Below is a small trained network, with its code and all its weights. Each question gives an input and a class and asks what happens when units are switched off, that is, made to give their printed mean instead of their output.

import numpy as np


def w(rows, s, z=0):
    codes = np.array(rows[::2]) - 128.0
    scale = np.full(codes.shape[1], s)
    scale[-1] = z or s
    return codes * scale


def f(y):
    return np.maximum(y, 0)


def log_softmax(a):
    a = a - a.max(-1, keepdims=True)
    return a - np.log(np.exp(a).sum(-1, keepdims=True))


def net(x, mask):
    res = np.array(x, float).reshape(1, 2) / 4 @ E
    y = f(res @ A[0][:, :-1].T + A[0][:, -1])
    res = res + np.where(mask, y, B[0][:, -1]) @ B[0][:, :-1]
    return log_softmax(res[-1] @ U[:, :-1].T + U[:, -1])


A, B = {}, {}
E = w([
[161,18,7,71,177,153,107,35,155,152],'x0',
[118,168,112,252,127,201,52,131,166,19],'x1',
],0.012)
A[0] = w([
[124,54,137,111,213,106,64,100,174,141,103],'N0',
[101,161,208,108,120,148,176,156,55,80,109],'N1',
[127,119,156,74,70,128,158,77,118,211,74],'N2',
[82,114,131,101,107,165,164,113,131,165,135],'N3',
[126,63,109,83,208,89,98,126,193,83,160],'N4',
[105,133,93,186,110,254,121,145,177,69,64],'N5',
[117,128,125,93,140,81,137,165,162,169,250],'N6',
[133,156,135,139,143,195,96,137,179,132,235],'N7',
[166,146,34,130,88,182,182,89,151,150,88],'N8',
[43,182,176,181,89,106,159,153,77,160,77],'N9',
[151,141,105,56,141,71,150,175,70,226,81],'N10',
[99,135,136,60,130,44,210,141,66,172,62],'N11',
[120,192,180,130,132,112,135,200,108,151,109],'N12',
[103,161,70,188,112,218,54,119,135,64,92],'N13',
[139,64,37,144,129,131,172,155,132,148,113],'N14',
[136,89,61,76,149,119,83,124,153,107,80],'N15',
[133,65,101,99,150,143,100,77,131,119,95],'N16',
],0.0094,0.014)
B[0] = w([
[163,105,183,162,143,77,121,159,111,112,194],'N0',
[147,68,160,182,157,109,35,165,106,85,195],'N1',
[127,201,104,122,159,160,171,113,82,58,180],'N2',
[106,129,97,117,129,150,144,80,141,128,162],'N3',
[136,112,130,146,105,71,71,124,130,154,222],'N4',
[123,168,101,91,105,212,159,105,50,56,217],'N5',
[44,148,145,93,30,119,106,144,217,197,250],'N6',
[67,143,106,116,90,112,124,117,182,211,249],'N7',
[173,55,153,160,246,93,113,189,100,55,172],'N8',
[233,78,152,127,141,89,126,187,86,107,195],'N9',
[160,198,125,113,141,167,178,64,72,122,209],'N10',
[141,158,93,122,147,145,193,103,68,100,203],'N11',
[150,67,169,199,142,141,69,126,128,106,199],'N12',
[135,165,103,99,151,174,186,102,153,96,245],'N13',
[145,76,118,127,130,120,102,147,134,102,188],'N14',
[206,74,157,180,164,127,120,146,130,105,187],'N15',
[175,133,148,131,169,85,106,182,111,77,198],'N16',
],0.011,0.014)
U = w([
[201,83,156,188,125,70,31,221,95,94,53],'0',
[125,255,70,110,104,250,208,73,75,87,33],'1',
[6,172,99,118,13,112,47,150,248,245,254],'2',
],0.0089,0.0071)

Each question gives the input, the list of numbers given to net, and the class t.
The units are the neurons (one row each of A and B). Each row of codes is followed by its name. A weight is (code - 128) times the scale printed after its matrix; where a second scale follows, it is the last column's (A, B and U).
mask holds one flag per neuron, in row order. A switched-off neuron (its flag False) gives its mean, the last column of its row in B, instead of its output. The means were averaged over made-up inputs and are rounded, as every weight is.
A unit's drop is (log p(t) with every unit on - log p(t) with that unit switched off) / (log p(t) with every unit on - log p(t) with every unit switched off).
The circuit of an input: a set's keep is (log p(t) with only the set's units on - log p(t) with every unit switched off) / (log p(t) with every unit on - log p(t) with every unit switched off). Starting from the 12 units with the biggest drops (on a tie, the unit counted first), units are removed one at a time, each time the one whose removal leaves the highest keep (on an exact tie, the one counted first), for as long as the keep stays at least 0.8.
units of the circuit, in order: the units of the circuit, biggest drop first
k most important neurons: the k neurons with the biggest drops, biggest first
drop of u: that unit's drop, to one decimal
input [2,-3], class 2: units of the circuit, in order => N6
input [3,2], class 2: 2 most important neurons => N9; N1
input [7,8], class 1: 2 most important neurons => N13; N5
input [7,-8], class 1: 4 most important neurons => N10; N2; N11; N1
input [0,-4], class 1: 2 most important neurons => N10; N7
input [5,6], class 1: 2 most important neurons => N13; N5
input [-3,4], class 1: 2 most important neurons => N6; N5
input [-3,-3], class 2: drop of N15 => 0.2
input [-3,-5], class 1: drop of N11 => 0.1
input [-2,8], class 1: drop of N13 => 0.0
